Below are the code and all the weights of a small trained network. Each question names an input and a class and asks about switching units off, where a switched-off unit gives its printed mean instead of its output.

import numpy as np


def w(rows, s, z=0):
    codes = np.array(rows[::2]) - 128.0
    scale = np.full(codes.shape[1], s)
    scale[-1] = z or s
    return codes * scale


def norm(h):
    return h / np.sqrt((h * h).mean(-1, keepdims=True) + 1e-5)


def f(y):
    return y / 2 * (1 + np.tanh(0.7978845608 * (y + 0.044715 * y**3)))


def log_softmax(a):
    a = a - a.max(-1, keepdims=True)
    return a - np.log(np.exp(a).sum(-1, keepdims=True))


def net(x, mask):
    res = np.array(x, float).reshape(1, 3) / 4 @ E
    u = 0
    for l in range(2):
        y = f(norm(res) @ A[l][:, :-1].T + A[l][:, -1])
        res = res + np.where(mask[u : u + 3], y, B[l][:, -1]) @ B[l][:, :-1]
        u += 3
    return log_softmax(norm(res)[-1] @ U[:, :-1].T + U[:, -1])


A, B = {}, {}
E = w([
[216,159,145,156,111,33,152],'x0',
[92,129,97,174,103,113,111],'x1',
[155,69,2,68,205,45,29],'x2',
],0.0033)
A[0] = w([
[174,228,181,154,167,23,147,2],'L0N1',
[87,160,49,254,99,89,138,27],'L0N2',
[237,151,206,45,176,171,110,17],'L0N3',
],0.0062,0.002)
B[0] = w([
[76,117,175,80,93,215,71,254],'L0N1',
[69,239,158,113,204,143,176,175],'L0N2',
[2,212,76,186,154,140,190,182],'L0N3',
],0.0095,0.0025)
A[1] = w([
[153,170,228,164,69,156,215,119],'L1N1',
[44,222,88,140,255,150,181,128],'L1N2',
[133,47,205,111,73,209,122,254],'L1N3',
],0.0063,0.0057)
B[1] = w([
[87,104,23,188,209,57,196,204],'L1N1',
[6,142,163,71,83,164,209,218],'L1N2',
[224,126,155,49,105,112,2,255],'L1N3',
],0.0081,0.0071)
U = w([
[2,245,82,88,197,169,163,185],'0',
[195,109,16,137,226,27,136,184],'1',
[138,145,167,34,80,180,28,158],'2',
[129,156,138,67,109,110,135,226],'3',
[194,41,204,219,55,223,189,1],'4',
[230,37,222,209,53,212,230,1],'5',
[226,47,225,202,50,197,224,1],'6',
[239,36,206,230,43,220,239,1],'7',
],0.01,0.0077)

Each question gives the input, the list of numbers given to net, and the class t.
The units are the neurons (one row each of A and B). Each row of codes is followed by its name. A weight is (code - 128) times the scale printed after its matrix; where a second scale follows, it is the last column's (A, B and U).
mask holds one flag per neuron, layer by layer. A switched-off neuron (its flag False) gives its mean, the last column of its row in B, instead of its output. The means were averaged over made-up inputs and are rounded, as every weight is.
A unit's drop is (log p(t) with every unit on - log p(t) with that unit switched off) / (log p(t) with every unit on - log p(t) with every unit switched off).
The circuit of an input: a set's keep is (log p(t) with only the set's units on - log p(t) with every unit switched off) / (log p(t) with every unit on - log p(t) with every unit switched off). Starting from all 6 units, units are removed one at a time, each time the one whose removal leaves the highest keep (on an exact tie, the one counted first), for as long as the keep stays at least 0.8.
circuit, biggest first: the units of the circuit, biggest drop first
unit that matters most: the unit with the biggest drop
top k neurons: the k neurons with the biggest drops, biggest first
k most important neurons of layer l: the k neurons of layer l with the biggest drops, biggest first
input [4,-7,5], class 0: unit that matters most -> L0N3
input [1,-2,4], class 1: circuit, biggest first -> L0N2, L1N2
input [1,-6,-7], class 1: top 3 neurons -> L1N1, L0N2, L1N3
input [5,4,3], class 2: top 2 neurons -> L0N1, L0N3
input [-7,-6,-8], class 1: top 4 neurons -> L1N1, L0N2, L0N1, L1N3
input [2,-8,8], class 0: top 2 neurons -> L0N3, L1N3
input [6,7,3], class 0: top 2 neurons -> L0N2, L1N3
input [-4,4,-7], class 1: 2 most important neurons of layer 0 -> L0N3, L0N1
input [-3,-3,4], class 1: circuit, biggest first -> L0N2, L0N1
input [-6,5,-6], class 1: top 3 neurons -> L0N3, L1N1, L0N1
input [8,1,7], class 2: top 3 neurons -> L1N1, L0N1, L0N3
input [8,-2,5], class 2: top 2 neurons -> L0N1, L1N1
input [7,-6,5], class 2: top 4 neurons -> L0N1, L1N1, L0N2, L1N2
input [5,7,5], class 0: unit that matters most -> L0N2
input [0,1,4], class 1: top 3 neurons -> L0N3, L0N1, L1N2
input [-3,2,-8], class 1: circuit, biggest first -> L1N1, L0N1, L0N3
input [0,5,5], class 0: 2 most important neurons of layer 0 -> L0N2, L0N1
input [5,-8,7], class 0: 2 most important neurons of layer 1 -> L1N3, L1N1
input [-1,-1,5], class 1: 2 most important neurons of layer 1 -> L1N2, L1N3
input [-7,2,-5], class 2: unit that matters most -> L1N3
